Below is a small trained network, with its code and all its weights. Each question gives an input and a target symbol and asks what happens when units are switched off, that is, made to give their printed mean instead of their output.

import numpy as np


def w(rows, s, z=0):
    codes = np.array(rows[::2]) - 128.0
    scale = np.full(codes.shape[1], s)
    scale[-1] = z or s
    return codes * scale


def norm(h):
    return h / np.sqrt((h * h).mean(-1, keepdims=True) + 1e-5)


def f(y):
    return np.maximum(y, 0)


def softmax(a):
    e = np.exp(a - a.max(-1, keepdims=True))
    return e / e.sum(-1, keepdims=True)


def log_softmax(a):
    a = a - a.max(-1, keepdims=True)
    return a - np.log(np.exp(a).sum(-1, keepdims=True))


def net(x, mask):
    ids = ['αβγδζηθλμπσω'.index(c) for c in x.split()]
    T = len(ids)
    res = E[ids] + P[:T]
    u = 0
    for l in range(2):
        r = norm(res)
        for j in range(3):
            rows = slice(2 * j, 2 * j + 2)
            q, k, v = (r @ M[l][rows].T for M in (Q, K, V))
            z = softmax(np.where(np.tri(T) > 0, q @ k.T / 2**0.5, -1e9)) @ v
            o = O[l][rows]
            res = res + np.where(mask[u + j], z, o[:, -1]) @ o[:, :-1]
        u += 3
        y = f(norm(res) @ A[l][:, :-1].T + A[l][:, -1])
        res = res + np.where(mask[u : u + 8], y, B[l][:, -1]) @ B[l][:, :-1]
        u += 8
    return log_softmax(norm(res)[-1] @ U[:, :-1].T + U[:, -1])


Q, K, V, O, A, B = {}, {}, {}, {}, {}, {}
E = w([
[130,117,42,174,134,15,144],'α',
[72,176,69,116,127,9,153],'β',
[98,137,122,137,107,221,146],'γ',
[187,150,8,167,176,75,113],'δ',
[67,126,140,139,148,172,125],'ζ',
[47,113,125,160,141,160,147],'η',
[112,187,44,90,150,65,139],'θ',
[87,96,121,148,106,172,147],'λ',
[76,132,134,143,130,148,177],'μ',
[75,119,128,157,160,178,146],'π',
[133,99,2,126,134,32,119],'σ',
[190,95,36,93,123,103,177],'ω',
],0.0071)
P = w([
[249,145,176,103,73,3,66],'0',
[95,95,64,140,216,144,79],'1',
[68,98,79,150,210,131,47],'2',
[51,73,69,143,208,122,45],'3',
[134,137,58,124,90,99,143],'4',
[147,131,53,96,140,107,167],'5',
[136,135,61,95,150,101,163],'6',
[106,137,52,68,159,128,147],'7',
[140,86,37,74,120,114,131],'8',
[118,99,76,80,122,85,138],'9',
[143,93,84,62,131,107,130],'10',
],0.0035)
Q[0] = w([
[229,178,178,56,36,88,148],'0.h0',
[255,229,134,149,22,47,95],'0.h0',
[232,175,82,45,138,90,55],'0.h1',
[196,182,142,87,149,50,13],'0.h1',
[253,203,191,104,28,70,177],'0.h2',
[20,61,181,154,202,221,161],'0.h2',
],0.0058)
K[0] = w([
[37,101,35,227,181,159,190],'0.h0',
[5,125,31,124,254,183,201],'0.h0',
[143,131,26,141,208,181,190],'0.h1',
[112,128,11,108,174,111,181],'0.h1',
[123,98,13,118,225,165,167],'0.h2',
[179,41,178,195,82,52,80],'0.h2',
],0.0064)
V[0] = w([
[56,99,131,158,192,42,145],'0.h0',
[212,113,68,146,8,64,104],'0.h0',
[76,91,50,162,158,155,236],'0.h1',
[92,57,119,50,6,112,43],'0.h1',
[106,75,178,102,139,139,8],'0.h2',
[116,254,122,143,221,163,72],'0.h2',
],0.005)
O[0] = w([
[7,9,21,156,80,141,137,148],'0.h0',
[157,167,153,188,63,203,48,254],'0.h0',
[94,114,56,203,117,62,194,77],'0.h1',
[188,243,66,96,73,250,100,210],'0.h1',
[142,129,124,70,216,253,174,174],'0.h2',
[122,81,167,57,170,81,39,69],'0.h2',
],0.0048,0.0058)
A[0] = w([
[165,62,78,83,180,35,170,111],'0.n0',
[111,77,123,95,62,215,187,149],'0.n1',
[119,94,121,111,108,92,83,163],'0.n2',
[187,65,101,177,100,148,128,153],'0.n3',
[144,78,182,98,116,155,201,1],'0.n4',
[254,156,200,133,148,82,121,116],'0.n5',
[92,11,112,57,218,120,192,104],'0.n6',
[132,139,94,158,231,116,222,103],'0.n7',
],0.0062,0.0096)
B[0] = w([
[149,164,113,90,100,28,93,182],'0.n0',
[115,139,187,153,193,122,89,254],'0.n1',
[152,123,166,130,156,180,155,179],'0.n2',
[54,173,111,94,173,108,111,203],'0.n3',
[2,208,110,120,231,210,117,128],'0.n4',
[105,132,185,158,218,126,193,138],'0.n5',
[28,159,195,218,92,162,149,179],'0.n6',
[74,137,79,139,51,117,75,156],'0.n7',
],0.0076,0.0057)
Q[1] = w([
[221,73,126,1,7,88,254],'1.h0',
[116,91,57,86,90,109,148],'1.h0',
[161,79,134,80,45,56,147],'1.h1',
[110,110,100,147,74,60,183],'1.h1',
[116,144,12,117,113,85,116],'1.h2',
[72,224,100,149,218,185,25],'1.h2',
],0.0093)
K[1] = w([
[79,63,25,29,183,147,138],'1.h0',
[125,120,44,124,81,102,224],'1.h0',
[45,46,26,99,115,110,208],'1.h1',
[118,164,116,24,56,110,167],'1.h1',
[163,112,79,118,49,39,145],'1.h2',
[254,205,205,59,86,143,87],'1.h2',
],0.0078)
V[1] = w([
[148,36,123,137,220,192,140],'1.h0',
[140,234,139,165,237,117,106],'1.h0',
[88,99,27,160,161,119,76],'1.h1',
[94,117,164,24,142,69,104],'1.h1',
[207,138,108,125,88,83,184],'1.h2',
[195,153,132,3,101,133,112],'1.h2',
],0.0064)
O[1] = w([
[112,239,182,188,120,92,31,73],'1.h0',
[205,82,178,70,84,60,147,255],'1.h0',
[255,141,137,189,159,134,52,136],'1.h1',
[74,100,145,70,217,140,64,84],'1.h1',
[87,205,81,127,103,41,141,73],'1.h2',
[98,161,58,61,94,117,16,140],'1.h2',
],0.0066,0.0062)
A[1] = w([
[72,112,210,49,100,159,110,1],'1.n0',
[100,93,129,251,143,190,57,66],'1.n1',
[54,103,196,90,161,35,142,124],'1.n2',
[53,74,143,52,123,195,174,50],'1.n3',
[126,58,239,150,118,174,198,28],'1.n4',
[166,153,145,181,113,174,198,92],'1.n5',
[129,219,124,174,59,55,176,65],'1.n6',
[2,104,116,68,86,82,70,43],'1.n7',
],0.0073,0.0036)
B[1] = w([
[46,181,94,172,90,83,242,218],'1.n0',
[175,211,193,107,128,34,168,227],'1.n1',
[205,147,126,117,130,196,21,224],'1.n2',
[120,121,121,215,226,160,31,214],'1.n3',
[76,126,20,44,59,73,133,221],'1.n4',
[111,48,129,145,133,130,92,253],'1.n5',
[88,174,78,126,255,124,98,228],'1.n6',
[126,83,149,214,64,77,117,206],'1.n7',
],0.0072,0.0033)
U = w([
[171,77,154,179,100,103,247,151],'α',
[197,43,121,194,248,196,163,40],'β',
[100,195,145,12,103,84,235,171],'γ',
[171,72,133,5,67,81,73,78],'δ',
[97,154,132,2,223,154,23,116],'ζ',
[237,65,233,104,200,102,131,131],'η',
[70,91,127,193,61,108,23,5],'θ',
[196,160,79,161,50,215,129,184],'λ',
[74,17,67,27,125,181,182,185],'μ',
[47,120,212,191,158,117,216,228],'π',
[163,218,182,210,157,65,96,11],'σ',
[38,213,25,106,138,119,163,107],'ω',
],0.008,0.0026)

Each question gives the input, a string of symbols that net reads in full, and the target symbol t.
The units are the heads (2 rows each of Q, K, V and O) and the neurons (one row each of A and B). Each row of codes is followed by its name. A weight is (code - 128) times the scale printed after its matrix; where a second scale follows, it is the last column's (O, A, B and U).
mask holds one flag per unit, layer by layer, with each layer's heads first. A switched-off unit (its flag False) gives its mean, the last column of its rows in O or B, instead of its output. The means were averaged over made-up inputs and are rounded, as every weight is.
A unit's drop is (log p(t) with every unit on - log p(t) with that unit switched off) / (log p(t) with every unit on - log p(t) with every unit switched off).
The circuit of an input: a set's keep is (log p(t) with only the set's units on - log p(t) with every unit switched off) / (log p(t) with every unit on - log p(t) with every unit switched off). Starting from the 12 units with the biggest drops (on a tie, the unit counted first), units are removed one at a time, each time the one whose removal leaves the highest keep (on an exact tie, the one counted first), for as long as the keep stays at least 0.8.
units of the circuit, in order: the units of the circuit, biggest drop first
top k neurons: the k neurons with the biggest drops, biggest first
k most important neurons of layer l: the k neurons of layer l with the biggest drops, biggest first
input π β σ ζ ζ π μ, target π: units of the circuit, in order	0.n6, 0.h0, 0.h1
input σ θ λ π, target σ: units of the circuit, in order	1.n1
input ζ γ λ π θ δ μ η λ μ, target ζ: units of the circuit, in order	0.h1, 0.h0
input σ ζ δ α λ, target σ: units of the circuit, in order	0.n1, 1.n1
input θ π η ζ, target θ: units of the circuit, in order	1.n7, 1.h2
input β π ζ α μ μ π λ π γ μ, target β: top 4 neurons	0.n3, 0.n2, 0.n1, 0.n6
input δ λ λ λ λ β δ μ, target δ: units of the circuit, in order	1.h0, 0.h2
input λ π λ λ, target λ: units of the circuit, in order	0.h1, 0.h2
input β λ λ λ μ, target β: units of the circuit, in order	1.h0, 1.n3
input δ β λ π ζ ζ π λ, target δ: top 2 neurons	0.n5, 1.n4
input θ λ σ π α δ β γ η ζ, target θ: 3 most important neurons of layer 1	1.n7, 1.n3, 1.n2
input λ ζ μ α, target ω: top 2 neurons	1.n6, 0.n3
input β π λ, target β: top 2 neurons	0.n1, 0.n6
input θ ζ σ, target δ: units of the circuit, in order	1.h0, 0.n5
input β θ β γ π, target β: top 4 neurons	0.n2, 0.n3, 0.n1, 0.n6
input π π ζ μ μ λ λ π, target π: top neuron	0.n6
input η α λ, target η: top 2 neurons	1.n1, 0.n1
input ω λ ω λ λ δ ζ, target ω: top 2 neurons	1.n6, 0.n6
input δ λ ζ λ λ β μ δ π λ ζ, target δ: 2 most important neurons of layer 0	0.n5, 0.n3
input θ λ ζ λ γ π λ ζ δ π, target θ: top 2 neurons	1.n7, 0.n2
input ζ β ω, target θ: top 2 neurons	0.n6, 1.n7
input ζ μ θ β ω λ μ γ, target ζ: most important neuron of layer 0	0.n6
input θ β η λ γ ζ π μ λ, target θ: top 2 neurons	1.n7, 0.n3
input γ ζ π θ ζ, target γ: 2 most important neurons of layer 0	0.n5, 0.n1
input ζ δ δ δ, target θ: top 2 neurons	0.n6, 1.n7
input α λ ζ, target α: 2 most important neurons of layer 1	1.n1, 1.n4
